Here is a tiny trained network, its code and every weight. The questions are about switching its units off for an input and a class, where a switched-off unit gives its printed mean instead of its output.

import numpy as np


def w(rows, s, z=0):
    codes = np.array(rows[::2]) - 128.0
    scale = np.full(codes.shape[1], s)
    scale[-1] = z or s
    return codes * scale


def f(y):
    return np.maximum(y, 0)


def log_softmax(a):
    a = a - a.max(-1, keepdims=True)
    return a - np.log(np.exp(a).sum(-1, keepdims=True))


def net(x, mask):
    res = np.array(x, float).reshape(1, 6) / 4 @ E
    y = f(res @ A[0][:, :-1].T + A[0][:, -1])
    res = res + np.where(mask, y, B[0][:, -1]) @ B[0][:, :-1]
    return log_softmax(res[-1] @ U[:, :-1].T + U[:, -1])


A, B = {}, {}
E = w([
[123,131,126,124,128,136,124,128],'x0',
[55,69,195,160,31,136,186,112],'x1',
[157,171,60,122,84,140,170,16],'x2',
[115,137,118,127,124,137,109,127],'x3',
[125,126,155,111,136,118,112,104],'x4',
[63,89,6,68,159,63,162,129],'x5',
],0.017)
A[0] = w([
[7,73,112,105,97,103,182,118,46],'n1',
[111,116,200,175,46,187,122,109,134],'n2',
[123,146,94,128,117,106,131,92,99],'n3',
[70,59,94,79,89,107,152,137,77],'n4',
[140,155,112,75,152,117,164,94,107],'n5',
[204,218,136,134,186,142,100,148,206],'n6',
[143,173,71,119,164,102,116,94,127],'n7',
[238,168,137,131,138,169,80,148,199],'n8',
[161,153,151,132,121,181,149,93,119],'n9',
[136,128,54,66,196,84,110,146,126],'n10',
[39,72,91,111,140,115,163,114,76],'n11',
[120,68,148,119,152,138,94,191,202],'n12',
[173,146,81,129,89,154,158,25,146],'n13',
[130,139,84,79,196,96,132,134,136],'n14',
[106,130,135,136,15,128,163,99,121],'n15',
[177,215,146,140,148,154,102,148,177],'n16',
[101,79,172,99,154,121,87,245,246],'n17',
[116,116,178,158,74,155,124,137,133],'n18',
[95,134,138,108,204,130,93,157,159],'n19',
],0.014,0.011)
B[0] = w([
[173,52,166,89,111,111,21,110,220],'n1',
[121,186,132,220,99,95,178,175,235],'n2',
[148,120,109,130,93,149,133,138,172],'n3',
[164,101,122,113,141,130,57,126,203],'n4',
[121,150,110,113,65,103,128,111,182],'n5',
[143,46,107,93,118,106,88,126,251],'n6',
[132,150,94,102,98,133,134,91,214],'n7',
[178,75,174,95,96,134,29,100,244],'n8',
[125,155,166,152,128,155,111,86,181],'n9',
[83,189,69,109,179,134,179,136,244],'n10',
[142,111,125,79,112,82,67,108,207],'n11',
[144,145,114,112,164,42,122,200,204],'n12',
[131,130,134,132,23,175,127,37,246],'n13',
[70,191,43,117,138,140,155,124,217],'n14',
[110,122,149,179,124,174,123,111,209],'n15',
[160,82,163,98,129,142,75,140,219],'n16',
[144,112,116,120,167,9,134,250,250],'n17',
[157,181,154,177,81,106,170,192,196],'n18',
[119,123,114,125,175,97,123,149,187],'n19',
],0.013,0.025)
U = w([
[171,18,165,103,176,72,60,168,248],'0',
[181,45,141,126,104,147,59,39,203],'1',
[79,160,60,121,247,77,164,160,58],'2',
[124,198,41,107,102,139,188,81,6],'3',
[169,194,138,201,132,63,180,197,94],'4',
[119,151,191,244,118,177,191,68,24],'5',
],0.011,0.0025)

Each question gives the input, the list of numbers given to net, and the class t.
The units are the neurons (one row each of A and B). Each row of codes is followed by its name. A weight is (code - 128) times the scale printed after its matrix; where a second scale follows, it is the last column's (A, B and U).
mask holds one flag per neuron, in row order. A switched-off neuron (its flag False) gives its mean, the last column of its row in B, instead of its output. The means were averaged over made-up inputs and are rounded, as every weight is.
A unit's drop is (log p(t) with every unit on - log p(t) with that unit switched off) / (log p(t) with every unit on - log p(t) with every unit switched off).
The circuit of an input: a set's keep is (log p(t) with only the set's units on - log p(t) with every unit switched off) / (log p(t) with every unit on - log p(t) with every unit switched off). Starting from the 12 units with the biggest drops (on a tie, the unit counted first), units are removed one at a time, each time the one whose removal leaves the highest keep (on an exact tie, the one counted first), for as long as the keep stays at least 0.8.
circuit, biggest first: the units of the circuit, biggest drop first
most important unit: the unit with the biggest drop
top k neurons: the k neurons with the biggest drops, biggest first
drop when u is switched off: that unit's drop, to one decimal
input [0,0,2,5,1,-3], class 1: circuit, biggest first => (n17)
input [-2,4,-8,7,4,0], class 4: circuit, biggest first => (n8 n6)
input [8,-8,5,8,3,1], class 3: top 2 neurons => (n10 n14)
input [8,8,1,7,1,-3], class 5: top 2 neurons => (n17 n15)
input [2,1,2,8,0,7], class 1: top 2 neurons => (n1 n4)
input [1,1,5,-7,4,8], class 1: top 2 neurons => (n1 n4)
input [4,4,4,7,3,0], class 5: top 2 neurons => (n8 n6)
input [-1,-5,1,5,-6,7], class 3: top 2 neurons => (n17 n7)
input [-8,-1,4,7,5,0], class 1: top 2 neurons => (n10 n2)
input [-3,1,7,8,1,-6], class 5: top 2 neurons => (n2 n1)
input [-2,7,8,-6,1,0], class 5: drop when n2 is switched off => 0.3
input [-7,0,8,1,-1,5], class 3: drop when n8 is switched off => 1.0
input [-4,1,5,-4,-1,2], class 1: top 2 neurons => (n10 n2)
input [-6,7,1,-5,7,-3], class 5: most important unit => n17
input [-5,5,-7,-1,-8,0], class 4: drop when n18 is switched off => 0.2
